Below are the code and all the weights of a small trained network. Each question names an input and a class and asks about switching units off, where a switched-off unit gives its printed mean instead of its output.

import numpy as np


def w(rows, s, z=0):
    codes = np.array(rows[::2]) - 128.0
    scale = np.full(codes.shape[1], s)
    scale[-1] = z or s
    return codes * scale


def norm(h):
    return h / np.sqrt((h * h).mean(-1, keepdims=True) + 1e-5)


def f(y):
    return y / 2 * (1 + np.tanh(0.7978845608 * (y + 0.044715 * y**3)))


def log_softmax(a):
    a = a - a.max(-1, keepdims=True)
    return a - np.log(np.exp(a).sum(-1, keepdims=True))


def net(x, mask):
    res = np.array(x, float).reshape(1, 7) / 4 @ E
    u = 0
    for l in range(3):
        y = f(norm(res) @ A[l][:, :-1].T + A[l][:, -1])
        res = res + np.where(mask[u : u + 4], y, B[l][:, -1]) @ B[l][:, :-1]
        u += 4
    return log_softmax(norm(res)[-1] @ U[:, :-1].T + U[:, -1])


A, B = {}, {}
E = w([
[162,126,116,94,93,73,173,110,163,96],'x0',
[110,107,164,82,254,118,188,25,145,50],'x1',
[178,245,145,144,171,155,153,178,116,146],'x2',
[125,129,215,159,140,124,121,138,76,47],'x3',
[66,78,122,230,66,127,174,33,198,105],'x4',
[77,107,167,119,170,220,148,115,158,106],'x5',
[146,152,178,148,123,171,81,177,227,194],'x6',
],0.0034)
A[0] = w([
[144,137,105,96,122,201,108,242,230,210,32],'L0N0',
[173,202,181,173,118,33,109,155,170,47,63],'L0N1',
[126,222,174,238,101,141,119,254,117,212,98],'L0N2',
[126,145,176,111,140,100,176,150,141,100,2],'L0N3',
],0.0042,0.0016)
B[0] = w([
[112,111,155,127,41,224,75,76,43,68,229],'L0N0',
[130,73,121,36,121,173,147,163,84,77,153],'L0N1',
[117,109,152,93,33,146,58,3,71,100,254],'L0N2',
[156,158,103,107,178,215,103,90,134,122,114],'L0N3',
],0.0045,0.0032)
A[1] = w([
[190,176,148,183,221,80,67,121,208,221,63],'L1N0',
[45,95,236,185,191,225,200,36,229,38,61],'L1N1',
[146,209,165,106,98,190,84,191,208,251,2],'L1N2',
[190,166,66,99,211,87,191,132,11,88,114],'L1N3',
],0.0035,0.0017)
B[1] = w([
[125,75,164,20,95,101,137,71,52,113,108],'L1N0',
[75,74,219,173,53,139,2,91,74,146,254],'L1N1',
[118,122,145,173,121,167,70,131,65,108,136],'L1N2',
[154,131,197,133,161,171,146,168,139,110,190],'L1N3',
],0.0068,0.0033)
A[2] = w([
[125,127,181,248,78,141,119,155,3,44,254],'L2N0',
[44,116,66,188,164,193,66,176,112,202,80],'L2N1',
[184,178,101,123,14,124,94,178,34,119,36],'L2N2',
[94,32,186,99,165,25,186,105,124,94,218],'L2N3',
],0.0044,0.00078)
B[2] = w([
[147,98,176,103,129,194,62,110,134,150,254],'L2N0',
[155,191,157,102,254,212,156,151,90,82,161],'L2N1',
[42,88,177,171,170,148,114,55,121,124,218],'L2N2',
[86,135,136,170,113,194,98,119,103,185,180],'L2N3',
],0.0068,0.0049)
U = w([
[108,77,199,132,105,209,28,65,98,131,245],'0',
[100,98,2,188,62,19,209,107,215,158,2],'1',
[245,211,153,52,219,134,226,212,131,73,69],'2',
],0.0082,0.0031)

Each question gives the input, the list of numbers given to net, and the class t.
The units are the neurons (one row each of A and B). Each row of codes is followed by its name. A weight is (code - 128) times the scale printed after its matrix; where a second scale follows, it is the last column's (A, B and U).
mask holds one flag per neuron, layer by layer. A switched-off neuron (its flag False) gives its mean, the last column of its row in B, instead of its output. The means were averaged over made-up inputs and are rounded, as every weight is.
A unit's drop is (log p(t) with every unit on - log p(t) with that unit switched off) / (log p(t) with every unit on - log p(t) with every unit switched off).
The circuit of an input: a set's keep is (log p(t) with only the set's units on - log p(t) with every unit switched off) / (log p(t) with every unit on - log p(t) with every unit switched off). Starting from all 12 units, units are removed one at a time, each time the one whose removal leaves the highest keep (on an exact tie, the one counted first), for as long as the keep stays at least 0.8.
units of the circuit, in order: the units of the circuit, biggest drop first
k most important neurons: the k neurons with the biggest drops, biggest first
k most important neurons of layer l: the k neurons of layer l with the biggest drops, biggest first
drop of u: that unit's drop, to one decimal
input [7,-4,-4,-1,-1,-3,-8], class 1: units of the circuit, in order => L1N1, L0N0, L0N2
input [3,6,1,-5,-8,-6,5], class 2: units of the circuit, in order => L1N1
input [-4,8,-2,1,-8,-7,8], class 2: units of the circuit, in order => L1N1, L2N0
input [1,5,-2,-5,-7,3,6], class 2: 3 most important neurons of layer 2 => L2N2, L2N0, L2N3
input [8,-6,-5,1,6,-3,8], class 1: 2 most important neurons => L1N1, L2N0
input [5,4,-7,-8,-7,0,-2], class 1: units of the circuit, in order => L2N1, L1N1, L2N0
input [-5,-4,-2,-8,1,-4,-7], class 1: units of the circuit, in order => L1N1, L2N0, L0N0
input [-5,-6,-5,-3,3,-3,-7], class 1: 2 most important neurons => L1N1, L0N0
input [4,3,3,2,-5,5,1], class 2: 2 most important neurons of layer 2 => L2N2, L2N0
input [4,3,-8,-2,-2,-4,7], class 1: 2 most important neurons => L2N0, L1N1
input [5,4,5,5,-7,8,0], class 2: 2 most important neurons of layer 0 => L0N2, L0N0
input [2,1,-5,1,6,-8,-3], class 1: 2 most important neurons of layer 0 => L0N0, L0N2
input [8,-7,-3,-3,1,4,-7], class 1: drop of L1N1 => 0.1
input [5,-4,-2,1,4,-2,-3], class 1: drop of L1N1 => 0.4
input [8,-5,1,-8,-3,-2,-7], class 1: drop of L1N1 => 0.1
input [3,-3,-2,-5,2,6,-5], class 1: most important neuron => L2N0
